[[-20  -5  18   4 -45]
 [-20  -2  22   2 -42]]
->
[[-20  -5]
 [-20  -2]]

[[-24  33]
 [ 40 -33]
 [  4   4]
 [-11  16]
 [ -5  20]]
->
[[-24  33]
 [ 40 -33]]

[[-39 -44]
 [-22 -23]
 [-47 -36]
 [ -2 -37]]
->
[[-39 -44]
 [-22 -23]]

[[ -5 -52  23  11  10]
 [ -9  46   1   9 -27]
 [-25   6  24   0   7]
 [-26  25  18   2   0]]
->
[[ -5 -52]
 [ -9  46]]

[[-26  32 -26  38]
 [ 13 -20  25 -22]
 [-28  34 -28  40]]
->
[[-26  32]
 [ 13 -20]]

[[ 13   8  36 -32]
 [ 37  41   3 -27]]
->
[[13  8]
 [37 41]]

[[ 25 -49  21 -18]
 [-53   6 -27  -2]
 [-42 -13  -3 -43]
 [ 24  47  20  -6]
 [ 47 -15  22   1]]
->
[[ 25 -49]
 [-53   6]]
---
[[-15   9  12  -6   3]
 [ 53 -13 -20  27  -4]
 [ 27   4  -3 -33 -53]]
->
[[-53 -33  -3   4  27]
 [ -4  27 -20 -13  53]
 [  3  -6  12   9 -15]]

[[-19  26  -9   7 -17 -24  17  -2 -19]
 [ 22  -7  10 -30 -31 -39  -4  13  18]]
->
[[ 18  13  -4 -39 -31 -30  10  -7  22]
 [-19  -2  17 -24 -17   7  -9  26 -19]]

[[ 13  24  17]
 [ 28  29   9]
 [ 14  20  18]
 [ 35  -9  22]
 [ 18  28  17]
 [ 37  11  41]
 [ 31  -3  36]
 [ 14  21  18]
 [ 21 -18  21]
 [ 29 -13  17]
 [ 15  28  18]]
->
[[ 18  28  15]
 [ 17 -13  29]
 [ 21 -18  21]
 [ 18  21  14]
 [ 36  -3  31]
 [ 41  11  37]
 [ 17  28  18]
 [ 22  -9  35]
 [ 18  20  14]
 [  9  29  28]
 [ 17  24  13]]

[[-16 -14 -38  17  18  -4]
 [ 24   7 -26  35  -6  -5]
 [  9  15   4 -37 -21  12]
 [ 12   2   9 -24   4 -28]
 [-14  10  20  19  20   6]
 [  3  11 -20  10 -14  21]
 [  0  -4  -7  51  27 -15]
 [  4  -6   5  -9   6  11]]
->
[[ 11   6  -9   5  -6   4]
 [-15  27  51  -7  -4   0]
 [ 21 -14  10 -20  11   3]
 [  6  20  19  20  10 -14]
 [-28   4 -24   9   2  12]
 [ 12 -21 -37   4  15   9]
 [ -5  -6  35 -26   7  24]
 [ -4  18  17 -38 -14 -16]]

[[  1  -6   6 -17  28 -14  29   5]
 [ 14 -21   8 -15  38 -26  37  20]
 [ 19  -5  18  34 -31  40 -39 -38]
 [ 16  -6  10  26 -25  24 -31 -19]]
->
[[-19 -31  24 -25  26  10  -6  16]
 [-38 -39  40 -31  34  18  -5  19]
 [ 20  37 -26  38 -15   8 -21  14]
 [  5  29 -14  28 -17   6  -6   1]]

[[ -1 -32  33 -29  43  21 -41 -16   0 -31]
 [ 19 -28  19 -44  18  17  41  32  45  25]
 [-36  25  15 -14  31  43  24 -46 -37 -25]
 [-27  -5   9   8 -41 -30  41 -29  -7  17]
 [ -5 -10 -21 -31 -22 -27 -41 -20  10 -35]
 [-43  -5 -15  -5 -16 -40 -37  16 -15  15]
 [-25  14  42  19  16  10 -14  34 -20  -2]
 [-39   3   9 -15 -13 -38   0  12 -13   5]]
->
[[  5 -13  12   0 -38 -13 -15   9   3 -39]
 [ -2 -20  34 -14  10  16  19  42  14 -25]
 [ 15 -15  16 -37 -40 -16  -5 -15  -5 -43]
 [-35  10 -20 -41 -27 -22 -31 -21 -10  -5]
 [ 17  -7 -29  41 -30 -41   8   9  -5 -27]
 [-25 -37 -46  24  43  31 -14  15  25 -36]
 [ 25  45  32  41  17  18 -44  19 -28  19]
 [-31   0 -16 -41  21  43 -29  33 -32  -1]]

[[-24 -28  33 -22]
 [-21  -7  14 -20]
 [ 18  21 -24  16]
 [ 26  23 -25  23]
 [ -1 -20  10   9]
 [ 26  18 -26  23]
 [ -5  34 -43 -10]
 [-15 -12  17 -20]
 [-15 -17  17 -25]]
->
[[-25  17 -17 -15]
 [-20  17 -12 -15]
 [-10 -43  34  -5]
 [ 23 -26  18  26]
 [  9  10 -20  -1]
 [ 23 -25  23  26]
 [ 16 -24  21  18]
 [-20  14  -7 -21]
 [-22  33 -28 -24]]
---
[[ -4  17   2   8  16  11   0   9 -20   2 -25]
 [ -9  10  32  14   6  -8 -25  -5 -15   7  20]
 [ 16   0 -21   0   0  -9 -11   1 -17  -4 -48]
 [ -6  -3   2 -30  17   4   1 -12   4  20 -13]]
->
[[ -9  10  32  14   6  -8 -25  -5 -15   7  20]
 [ -6  -3   2 -30  17   4   1 -12   4  20 -13]]

[[ 42 -12 -23  11  16  23  24 -19 -16 -20]
 [ -7  36  17 -26 -29  11 -28 -37  20  20]]
->
[[ -7  36  17 -26 -29  11 -28 -37  20  20]]

[[-39 -19 -11 -12   4]
 [  4  24 -17 -33   4]
 [ 38  31   0   0  -7]
 [ 15  -9  -5  10 -33]
 [ -1  16 -32 -21 -35]
 [-26  13 -22   0 -13]]
->
[[  4  24 -17 -33   4]
 [ 15  -9  -5  10 -33]
 [-26  13 -22   0 -13]]

[[  6 -11  32 -22  31  19]
 [ 19  34 -31  45 -40 -44]
 [  3  10  -2   2  -6   2]
 [  9  28 -28  26 -34 -20]
 [  5  -7  19 -12  18  10]
 [  3  12  -8   7 -12  -3]
 [  4   7   4  -3   1   6]
 [  1  -5   1  14   2 -21]
 [  1  -5   2   9   3 -15]
 [  6 -16  31 -19  32  11]
 [  6 -14  28 -17  28  10]
 [  4  -5  15 -10  15   8]]
->
[[ 19  34 -31  45 -40 -44]
 [  9  28 -28  26 -34 -20]
 [  3  12  -8   7 -12  -3]
 [  1  -5   1  14   2 -21]
 [  6 -16  31 -19  32  11]
 [  4  -5  15 -10  15   8]]

[[  0 -14 -16  21  -4 -30  11   8  -9   9  29  20 -14 -15]
 [ 27   8  15   2   4  24  -6  -4  20  26 -12   5  -2 -18]
 [-16   5 -16 -19  -2  14  -4   3  10 -15  -1  -4   7  39]
 [  2 -17 -12  22   3 -29   6  16  -8  12  23  17 -10 -15]
 [  7  -7   1  13  11 -26  -1  10 -14   5  13   0  -5 -13]
 [ 14  -9   4  11   0 -16  -1  15 -14  14   6  -4  -1 -17]]
->
[[ 27   8  15   2   4  24  -6  -4  20  26 -12   5  -2 -18]
 [  2 -17 -12  22   3 -29   6  16  -8  12  23  17 -10 -15]
 [ 14  -9   4  11   0 -16  -1  15 -14  14   6  -4  -1 -17]]

[[  1  -3 -42  12]
 [  0   2 -42   8]
 [ -2  22 -32 -10]
 [  0   7 -42   4]
 [ -2  19 -35  -7]
 [ -1  12 -40   0]
 [ -1  16 -38  -4]
 [  2 -17 -34  22]
 [  1 -13 -37  19]
 [  1  -7 -40  16]]
->
[[  0   2 -42   8]
 [  0   7 -42   4]
 [ -1  12 -40   0]
 [  2 -17 -34  22]
 [  1  -7 -40  16]]

[[-37  35   9 -32 -18 -35 -40 -22]
 [-20  -6 -36  15   8  39  29  40]
 [ 36 -46 -17  28  33  -9 -15 -34]
 [ 38 -18 -26  29  36 -32 -39 -40]
 [-33  31  23 -22 -33  36  33  32]
 [-15  10   8   3 -12  -5   3  -8]]
->
[[-20  -6 -36  15   8  39  29  40]
 [ 38 -18 -26  29  36 -32 -39 -40]
 [-15  10   8   3 -12  -5   3  -8]]
---
[[ 19   8 -41 -20  29  14]
 [ 24   7   1 -10   6 -28]
 [-14 -30  15  -7 -39  23]
 [  9  21 -27  30   9  31]
 [ -7 -40  15 -20  -5 -21]
 [-22 -20 -16  -8 -27  24]
 [ 32  26 -14 -17  33  -5]
 [-17  17  16  -9 -16  27]]
->
[[ 32  26 -14 -17  33  -5]
 [ 24   7   1 -10   6 -28]
 [ 19   8 -41 -20  29  14]
 [  9  21 -27  30   9  31]
 [ -7 -40  15 -20  -5 -21]
 [-14 -30  15  -7 -39  23]
 [-17  17  16  -9 -16  27]
 [-22 -20 -16  -8 -27  24]]

[[-52  -6 -12   0  30 -24   4 -17]
 [ 17 -21  40  25  -9  15  18 -29]
 [ 41  13 -10  14 -15  35 -21  41]]
->
[[ 41  13 -10  14 -15  35 -21  41]
 [ 17 -21  40  25  -9  15  18 -29]
 [-52  -6 -12   0  30 -24   4 -17]]

[[-36 -29  51  31  20]
 [ -7  -1  14  21  16]
 [ -8 -19  35  49 -47]]
->
[[ -7  -1  14  21  16]
 [ -8 -19  35  49 -47]
 [-36 -29  51  31  20]]

[[-16  19 -26]
 [  6  38  53]
 [-42   9 -22]]
->
[[  6  38  53]
 [-16  19 -26]
 [-42   9 -22]]

[[-33  -3  38 -40  14  17 -31   0]
 [-31  27 -11  -6  22 -31  29  25]]
->
[[-31  27 -11  -6  22 -31  29  25]
 [-33  -3  38 -40  14  17 -31   0]]

[[ -6  12 -23 -15  23 -18  23   9  13  -3   4]
 [-16  42 -18 -22 -23  -6  -3   6  40 -37  -2]
 [  5  14 -15   4  25 -18  24  24 -30   8   3]]
->
[[  5  14 -15   4  25 -18  24  24 -30   8   3]
 [ -6  12 -23 -15  23 -18  23   9  13  -3   4]
 [-16  42 -18 -22 -23  -6  -3   6  40 -37  -2]]
